Below is a small trained network, with its code and all its weights. Each question gives an input and a target symbol and asks what happens when units are switched off, that is, made to give their printed mean instead of their output.

import numpy as np


def w(rows, s, z=0):
    codes = np.array(rows[::2]) - 128.0
    scale = np.full(codes.shape[1], s)
    scale[-1] = z or s
    return codes * scale


def norm(h):
    return h / np.sqrt((h * h).mean(-1, keepdims=True) + 1e-5)


def f(y):
    return np.maximum(y, 0)


def softmax(a):
    e = np.exp(a - a.max(-1, keepdims=True))
    return e / e.sum(-1, keepdims=True)


def log_softmax(a):
    a = a - a.max(-1, keepdims=True)
    return a - np.log(np.exp(a).sum(-1, keepdims=True))


def net(x, mask):
    ids = ['ΔΦαβγεθμπσψ'.index(c) for c in x.split()]
    T = len(ids)
    res = E[ids] + P[:T]
    u = 0
    for l in range(2):
        q, k, v = (norm(res) @ M[l].T for M in (Q, K, V))
        z = softmax(np.where(np.tri(T) > 0, q @ k.T / 3**0.5, -1e9)) @ v
        res = res + np.where(mask[u], z, O[l][:, -1]) @ O[l][:, :-1]
        u += 1
        y = f(norm(res) @ A[l][:, :-1].T + A[l][:, -1])
        res = res + np.where(mask[u : u + 12], y, B[l][:, -1]) @ B[l][:, :-1]
        u += 12
    return log_softmax(norm(res)[-1] @ U[:, :-1].T + U[:, -1])


Q, K, V, O, A, B = {}, {}, {}, {}, {}, {}
E = w([
[173,136,125,98,136,113,83,141,155,255,106],'Δ',
[179,114,136,173,135,115,207,205,70,165,107],'Φ',
[102,144,138,150,19,91,79,93,109,86,134],'α',
[112,111,68,67,158,192,144,129,192,137,212],'β',
[138,177,239,137,167,102,174,77,97,111,74],'γ',
[120,91,161,125,55,200,132,172,56,171,73],'ε',
[138,100,78,120,148,191,198,197,99,103,152],'θ',
[158,56,61,109,79,193,120,106,82,148,189],'μ',
[124,102,185,115,125,150,64,55,171,131,227],'π',
[102,116,148,111,200,105,230,132,185,120,144],'σ',
[143,146,139,67,198,129,153,77,154,206,189],'ψ',
],0.0032)
P = w([
[103,71,140,70,178,34,72,215,53,97,207],'0',
[175,81,191,33,28,94,182,149,126,103,176],'1',
[76,111,145,94,187,64,97,196,57,109,206],'2',
[188,126,152,88,45,126,181,166,159,120,166],'3',
[85,153,126,121,207,89,115,186,59,100,188],'4',
[195,148,132,136,73,156,173,142,163,134,134],'5',
[97,169,109,145,217,110,124,146,76,92,176],'6',
[203,150,115,181,108,173,152,105,164,163,109],'7',
[101,179,107,171,235,114,132,136,88,74,161],'8',
[234,69,95,187,155,223,119,88,215,206,35],'9',
[96,222,98,194,251,118,145,129,107,74,154],'10',
],0.0015)
Q[0] = w([
[205,133,159,101,159,176,208,100,253,168,222],'L0H1',
[25,178,199,111,142,86,21,68,164,61,114],'L0H1',
[106,118,8,86,114,123,44,114,161,130,193],'L0H1',
],0.004)
K[0] = w([
[189,56,123,90,205,130,198,96,255,161,183],'L0H1',
[28,196,244,85,127,104,30,8,160,41,160],'L0H1',
[121,121,21,107,74,97,54,123,170,113,220],'L0H1',
],0.004)
V[0] = w([
[81,207,133,113,41,146,91,110,99,61,162],'L0H1',
[199,40,118,115,206,255,77,158,92,226,97],'L0H1',
[139,19,68,111,174,156,159,138,155,127,130],'L0H1',
],0.0017)
O[0] = w([
[154,150,104,197,205,150,138,131,148,206,112,46],'L0H1',
[18,251,183,110,55,160,212,87,133,96,97,224],'L0H1',
[107,141,177,86,95,69,111,119,89,130,80,254],'L0H1',
],0.0024,0.00081)
A[0] = w([
[166,148,195,107,84,165,139,30,112,123,118,9],'L0N1',
[64,160,113,147,73,107,42,86,42,83,140,127],'L0N2',
[239,10,151,197,171,91,115,157,159,115,123,60],'L0N3',
[74,154,178,76,29,100,102,91,129,167,141,45],'L0N4',
[182,150,139,66,111,176,124,89,91,192,59,97],'L0N5',
[16,149,144,172,218,150,113,130,115,122,68,71],'L0N6',
[126,208,153,81,26,125,176,98,130,120,146,146],'L0N7',
[199,22,122,188,108,120,128,81,129,102,131,110],'L0N8',
[182,80,118,63,70,166,147,133,249,195,22,3],'L0N9',
[114,109,251,154,77,111,123,51,166,12,68,178],'L0N10',
[47,153,53,142,167,138,166,146,157,48,157,79],'L0N11',
[187,122,241,86,137,159,196,26,147,206,98,85],'L0N12',
],0.002,0.0013)
B[0] = w([
[119,104,78,176,156,113,133,212,171,185,126,162],'L0N1',
[141,19,165,101,81,182,154,94,118,180,118,190],'L0N2',
[79,251,56,226,154,192,148,98,110,150,105,176],'L0N3',
[157,138,70,158,146,128,18,152,138,162,118,176],'L0N4',
[93,125,189,204,106,68,99,141,212,134,148,198],'L0N5',
[114,99,219,154,124,117,145,112,69,157,37,166],'L0N6',
[133,40,130,122,176,88,74,175,138,141,137,240],'L0N7',
[108,177,139,162,102,166,86,169,132,187,88,181],'L0N8',
[128,221,146,204,111,100,100,72,42,66,197,183],'L0N9',
[210,146,99,52,112,100,146,164,91,232,158,209],'L0N10',
[105,60,167,75,154,140,142,135,142,91,50,210],'L0N11',
[133,186,27,146,144,62,124,169,149,36,148,248],'L0N12',
],0.002,0.0015)
Q[1] = w([
[147,233,182,137,213,2,165,138,148,174,95],'L1H1',
[136,111,173,186,94,145,229,234,46,108,15],'L1H1',
[73,116,91,50,228,166,228,126,149,39,174],'L1H1',
],0.0061)
K[1] = w([
[146,197,170,145,196,2,157,121,144,159,94],'L1H1',
[134,106,152,169,110,127,202,197,75,105,49],'L1H1',
[103,123,106,88,175,146,218,133,160,42,155],'L1H1',
],0.0076)
V[1] = w([
[112,131,179,109,110,106,225,219,56,52,110],'L1H1',
[93,39,143,5,170,37,109,165,78,95,239],'L1H1',
[178,221,87,164,183,150,185,57,206,125,113],'L1H1',
],0.0018)
O[1] = w([
[125,130,118,152,131,139,1,60,147,172,199,230],'L1H1',
[103,160,105,226,104,188,124,104,98,141,28,251],'L1H1',
[83,62,147,108,6,157,52,159,61,167,122,62],'L1H1',
],0.0025,0.0019)
A[1] = w([
[171,103,118,72,88,65,136,141,195,130,121,159],'L1N1',
[145,152,101,154,91,105,122,151,112,168,129,129],'L1N2',
[89,165,142,131,133,174,149,104,138,159,75,138],'L1N3',
[61,106,95,89,144,153,56,125,159,127,99,2],'L1N4',
[146,44,154,5,93,62,134,180,110,106,198,82],'L1N5',
[96,117,117,102,139,110,116,172,168,140,116,153],'L1N6',
[139,165,61,193,123,158,143,125,181,134,106,118],'L1N7',
[132,45,126,3,121,66,109,212,116,145,168,135],'L1N8',
[128,142,144,127,184,127,141,161,101,137,189,119],'L1N9',
[127,144,139,155,151,138,69,135,96,59,143,98],'L1N10',
[141,169,154,164,145,119,101,114,162,116,112,130],'L1N11',
[159,95,114,69,81,150,133,136,158,131,140,205],'L1N12',
],0.0043,0.0025)
B[1] = w([
[115,150,143,146,86,142,159,156,98,78,163,233],'L1N1',
[104,143,135,139,145,138,145,107,167,84,135,233],'L1N2',
[146,101,104,138,114,102,95,152,132,128,116,203],'L1N3',
[167,158,195,151,151,142,86,115,84,109,163,143],'L1N4',
[231,40,36,56,232,152,48,217,141,253,134,177],'L1N5',
[161,100,144,141,131,137,138,125,104,108,140,174],'L1N6',
[131,151,134,133,144,125,79,111,149,161,86,221],'L1N7',
[217,41,64,75,190,162,123,169,120,185,169,190],'L1N8',
[117,120,125,107,72,115,119,125,147,103,135,254],'L1N9',
[153,146,149,75,113,138,178,135,149,152,94,184],'L1N10',
[117,85,99,122,138,157,136,119,128,160,118,180],'L1N11',
[123,146,156,152,127,66,160,128,120,113,145,246],'L1N12',
],0.0051,0.0024)
U = w([
[221,73,75,96,159,110,140,212,136,182,189,220],'Δ',
[126,205,187,192,26,66,210,142,148,52,180,132],'Φ',
[152,201,93,223,148,139,79,90,219,182,37,212],'α',
[125,172,195,132,210,193,34,110,73,37,169,2],'β',
[184,174,228,59,168,75,170,75,38,186,59,59],'γ',
[94,84,205,158,27,149,59,205,67,174,60,56],'ε',
[95,174,87,35,101,226,189,171,134,64,28,85],'θ',
[123,94,48,181,98,172,164,20,2,139,137,110],'μ',
[112,82,207,63,74,203,133,32,219,177,164,48],'π',
[48,18,155,138,205,63,165,114,157,69,77,107],'σ',
[46,179,56,43,100,40,52,85,110,157,154,77],'ψ',
],0.0061,0.00079)

Each question gives the input, a string of symbols that net reads in full, and the target symbol t.
The units are the heads (3 rows each of Q, K, V and O) and the neurons (one row each of A and B). Each row of codes is followed by its name. A weight is (code - 128) times the scale printed after its matrix; where a second scale follows, it is the last column's (O, A, B and U).
mask holds one flag per unit, layer by layer, with each layer's heads first. A switched-off unit (its flag False) gives its mean, the last column of its rows in O or B, instead of its output. The means were averaged over made-up inputs and are rounded, as every weight is.
A unit's drop is (log p(t) with every unit on - log p(t) with that unit switched off) / (log p(t) with every unit on - log p(t) with every unit switched off).
The circuit of an input: a set's keep is (log p(t) with only the set's units on - log p(t) with every unit switched off) / (log p(t) with every unit on - log p(t) with every unit switched off). Starting from the 12 units with the biggest drops (on a tie, the unit counted first), units are removed one at a time, each time the one whose removal leaves the highest keep (on an exact tie, the one counted first), for as long as the keep stays at least 0.8.
units of the circuit, in order: the units of the circuit, biggest drop first
most important unit: the unit with the biggest drop
k most important neurons: the k neurons with the biggest drops, biggest first
top k neurons in layer l: the k neurons of layer l with the biggest drops, biggest first
input γ α σ ε, target Δ: most important unit -> L1H1
input ψ ψ α ψ σ σ ε ε ε ε, target α: 3 most important neurons -> [L0N9; L0N2; L1N1]
input ε π ψ Φ σ ψ Φ γ σ Φ, target α: units of the circuit, in order -> [L0N3; L1N7]
input π Φ θ Φ μ θ σ θ, target α: units of the circuit, in order -> [L1N7; L1N8]
input θ π σ ε γ θ θ π Φ σ, target Φ: top 2 neurons in layer 0 -> [L0N12; L0N10]
input α β θ θ σ θ θ α β Δ, target Δ: top 2 neurons in layer 1 -> [L1N8; L1N5]
input ψ θ θ ε π β σ σ Δ θ, target α: top 3 neurons in layer 1 -> [L1N7; L1N1; L1N9]
input γ γ Φ μ ψ γ, target α: top 3 neurons in layer 1 -> [L1N11; L1N12; L1N7]
input σ σ π σ Δ Δ, target Φ: 3 most important neurons -> [L1N1; L0N12; L0N9]
input π σ μ, target μ: units of the circuit, in order -> [L1H1; L1N5]
input β θ μ ψ β ε α β, target α: units of the circuit, in order -> [L1N7; L1H1]
input Φ Φ Φ Φ ε α Φ Φ γ γ, target Φ: 4 most important neurons -> [L0N10; L0N12; L1N1; L1N5]
input Φ ε μ σ θ θ σ Φ, target Φ: units of the circuit, in order -> [L0H1; L1N5; L1N2]
input Δ Δ μ γ ψ γ, target Φ: most important unit -> L1H1
input ε θ Δ α σ θ, target Φ: 2 most important neurons -> [L1N5; L1N12]
input σ Φ β ψ Φ γ ε Φ, target α: 3 most important neurons -> [L1N7; L1N1; L1N12]
input σ α γ θ β θ μ θ α β, target Φ: top 2 neurons in layer 0 -> [L0N9; L0N3]
input σ θ Φ γ ψ θ Φ, target Φ: 2 most important neurons -> [L1N9; L1N5]
input μ ψ σ μ, target Φ: 2 most important neurons -> [L1N12; L1N5]
input π μ θ β Φ Φ μ γ β, target β: most important unit -> L1N4
input σ β π α γ μ Φ π, target Φ: 4 most important neurons -> [L0N10; L1N1; L1N12; L1N5]
input γ σ Φ θ ψ β α Δ μ ψ, target Φ: 2 most important neurons -> [L0N5; L1N1]
input γ σ γ ε α μ ψ μ θ θ, target Φ: 2 most important neurons -> [L1N12; L1N5]
input Δ π Φ μ σ Φ Φ σ ε ψ, target Δ: 2 most important neurons -> [L0N12; L1N5]
input β β γ Δ ψ Δ, target Φ: top 3 neurons in layer 0 -> [L0N9; L0N5; L0N12]
input γ α γ Φ α ε α σ ε π, target Δ: 2 most important neurons -> [L1N5; L0N10]
input π α ε β μ π, target Φ: most important unit -> L0N10
input α Φ Φ σ Δ θ σ μ Φ ψ, target Δ: 2 most important neurons -> [L1N5; L0N12]
input σ μ α μ θ γ Φ σ, target Φ: 2 most important neurons -> [L0N12; L1N1]
